Here is a tiny trained network, its code and every weight. The questions are about switching its units off for an input and a target symbol, where a switched-off unit gives its printed mean instead of its output.

import numpy as np


def w(rows, s, z=0):
    codes = np.array(rows[::2]) - 128.0
    scale = np.full(codes.shape[1], s)
    scale[-1] = z or s
    return codes * scale


def norm(h):
    return h / np.sqrt((h * h).mean(-1, keepdims=True) + 1e-5)


def f(y):
    return np.maximum(y, 0)


def softmax(a):
    e = np.exp(a - a.max(-1, keepdims=True))
    return e / e.sum(-1, keepdims=True)


def log_softmax(a):
    a = a - a.max(-1, keepdims=True)
    return a - np.log(np.exp(a).sum(-1, keepdims=True))


def net(x, mask):
    ids = ['αβζμτω'.index(c) for c in x.split()]
    T = len(ids)
    res = E[ids] + P[:T]
    r = norm(res)
    for j in range(3):
        rows = slice(4 * j, 4 * j + 4)
        q, k, v = (r @ M[0][rows].T for M in (Q, K, V))
        z = softmax(np.where(np.tri(T) > 0, q @ k.T / 4**0.5, -1e9)) @ v
        o = O[0][rows]
        res = res + np.where(mask[j], z, o[:, -1]) @ o[:, :-1]
    y = f(norm(res) @ A[0][:, :-1].T + A[0][:, -1])
    res = res + np.where(mask[3:7], y, B[0][:, -1]) @ B[0][:, :-1]
    return log_softmax(norm(res)[-1] @ U[:, :-1].T + U[:, -1])


Q, K, V, O, A, B = {}, {}, {}, {}, {}, {}
E = w([
[138,153,102,128,144],'α',
[106,77,208,6,163],'β',
[175,90,86,168,103],'ζ',
[179,138,49,214,130],'μ',
[125,105,161,175,162],'τ',
[126,112,83,195,208],'ω',
],0.012)
P = w([
[160,174,246,90,69],'0',
[220,134,86,54,203],'1',
[184,169,105,64,252],'2',
[147,152,31,87,214],'3',
[138,171,32,93,231],'4',
[113,172,40,118,217],'5',
[89,190,72,108,221],'6',
[106,170,29,151,204],'7',
[101,178,48,144,212],'8',
],0.0044)
Q[0] = w([
[77,94,98,143,147],'head 0',
[117,205,116,149,122],'head 0',
[168,88,127,172,174],'head 0',
[137,133,173,135,181],'head 0',
[110,90,140,88,116],'head 1',
[115,90,177,91,255],'head 1',
[123,176,141,164,128],'head 1',
[210,100,58,225,177],'head 1',
[161,131,77,125,235],'head 2',
[113,109,156,83,76],'head 2',
[193,128,134,197,121],'head 2',
[166,132,156,69,24],'head 2',
],0.0099)
K[0] = w([
[76,159,71,125,156],'head 0',
[114,104,143,136,94],'head 0',
[87,159,127,93,64],'head 0',
[148,181,140,127,103],'head 0',
[202,185,99,143,98],'head 1',
[111,174,201,206,134],'head 1',
[145,24,146,31,185],'head 1',
[14,109,56,206,170],'head 1',
[142,242,214,187,2],'head 2',
[79,113,52,125,157],'head 2',
[163,232,189,59,189],'head 2',
[107,116,8,68,234],'head 2',
],0.0078)
V[0] = w([
[118,27,141,153,82],'head 0',
[201,144,171,116,161],'head 0',
[106,54,110,167,57],'head 0',
[138,38,80,42,132],'head 0',
[144,105,89,156,150],'head 1',
[95,2,240,92,175],'head 1',
[80,122,147,172,180],'head 1',
[71,220,193,94,109],'head 1',
[154,49,158,169,104],'head 2',
[165,175,65,183,124],'head 2',
[117,154,175,142,41],'head 2',
[89,170,183,251,174],'head 2',
],0.0081)
O[0] = w([
[211,178,163,115,170,107],'head 0',
[107,143,69,156,29,196],'head 0',
[249,163,155,104,191,83],'head 0',
[81,166,229,253,89,172],'head 0',
[88,119,150,156,176,199],'head 1',
[183,87,109,149,51,96],'head 1',
[184,26,122,109,175,158],'head 1',
[164,131,36,88,127,2],'head 1',
[119,53,148,193,87,195],'head 2',
[181,183,125,174,139,140],'head 2',
[204,140,95,125,15,150],'head 2',
[223,77,124,119,133,114],'head 2',
],0.0058,0.0065)
A[0] = w([
[51,159,164,195,182,199],'neuron 0',
[165,169,168,85,27,4],'neuron 1',
[107,172,244,19,2,167],'neuron 2',
[74,81,167,135,135,85],'neuron 3',
],0.0054,0.0029)
B[0] = w([
[152,135,3,117,92,253],'neuron 0',
[90,137,134,224,174,134],'neuron 1',
[36,196,142,200,178,173],'neuron 2',
[153,66,188,131,176,169],'neuron 3',
],0.0063,0.0064)
U = w([
[125,122,73,49,83,164],'α',
[18,113,164,99,64,127],'β',
[90,165,208,203,90,177],'ζ',
[148,206,179,176,195,144],'μ',
[151,37,167,96,116,119],'τ',
[135,108,127,128,255,3],'ω',
],0.0075,0.0049)

Each question gives the input, a string of symbols that net reads in full, and the target symbol t.
The units are the heads (4 rows each of Q, K, V and O) and the neurons (one row each of A and B). Each row of codes is followed by its name. A weight is (code - 128) times the scale printed after its matrix; where a second scale follows, it is the last column's (O, A, B and U).
mask holds one flag per unit, heads first, then neurons. A switched-off unit (its flag False) gives its mean, the last column of its rows in O or B, instead of its output. The means were averaged over made-up inputs and are rounded, as every weight is.
A unit's drop is (log p(t) with every unit on - log p(t) with that unit switched off) / (log p(t) with every unit on - log p(t) with every unit switched off).
The circuit of an input: a set's keep is (log p(t) with only the set's units on - log p(t) with every unit switched off) / (log p(t) with every unit on - log p(t) with every unit switched off). Starting from all 7 units, units are removed one at a time, each time the one whose removal leaves the highest keep (on an exact tie, the one counted first), for as long as the keep stays at least 0.8.
units of the circuit, in order: the units of the circuit, biggest drop first
unit that matters most: the unit with the biggest drop
heads that matter: for each layer, one digit per head in row order, 1 if its drop is at least 0.15 and else 0, layers parted by /
drop of u: that unit's drop, to one decimal
input ζ ζ ζ ζ μ β, target μ: units of the circuit, in order : (head 0; head 2)
input β ω τ, target β: units of the circuit, in order : (head 2)
input τ ω τ ζ τ τ μ, target τ: units of the circuit, in order : (head 2; head 1)
input ω ζ τ τ τ ω β μ τ, target ω: units of the circuit, in order : (head 2; head 0)
input β ζ β α α, target β: heads that matter : 101
input τ ζ ζ β ω τ τ, target τ: units of the circuit, in order : (head 2; head 1)
input τ τ ζ μ ω β ω α, target τ: heads that matter : 001
input α ζ τ, target α: units of the circuit, in order : (head 0; head 2)
input μ μ ζ, target μ: units of the circuit, in order : (head 2; head 1)
input α τ ω α, target α: units of the circuit, in order : (head 2; head 0)
input α τ β β α τ β α, target α: units of the circuit, in order : (head 2; head 1)
input μ ζ ζ ω ζ μ ζ, target μ: units of the circuit, in order : (head 2; head 0)
input α τ ζ τ ω, target α: units of the circuit, in order : (head 0; head 2)
input ζ α β β, target ζ: unit that matters most : neuron 2
input τ τ τ, target τ: heads that matter : 000
input ω β ζ μ τ ζ ζ, target ω: drop of head 2 : 0.5
input τ τ β ω, target τ: drop of head 2 : 0.6
input τ α μ α ζ τ ζ, target τ: drop of head 2 : 0.6
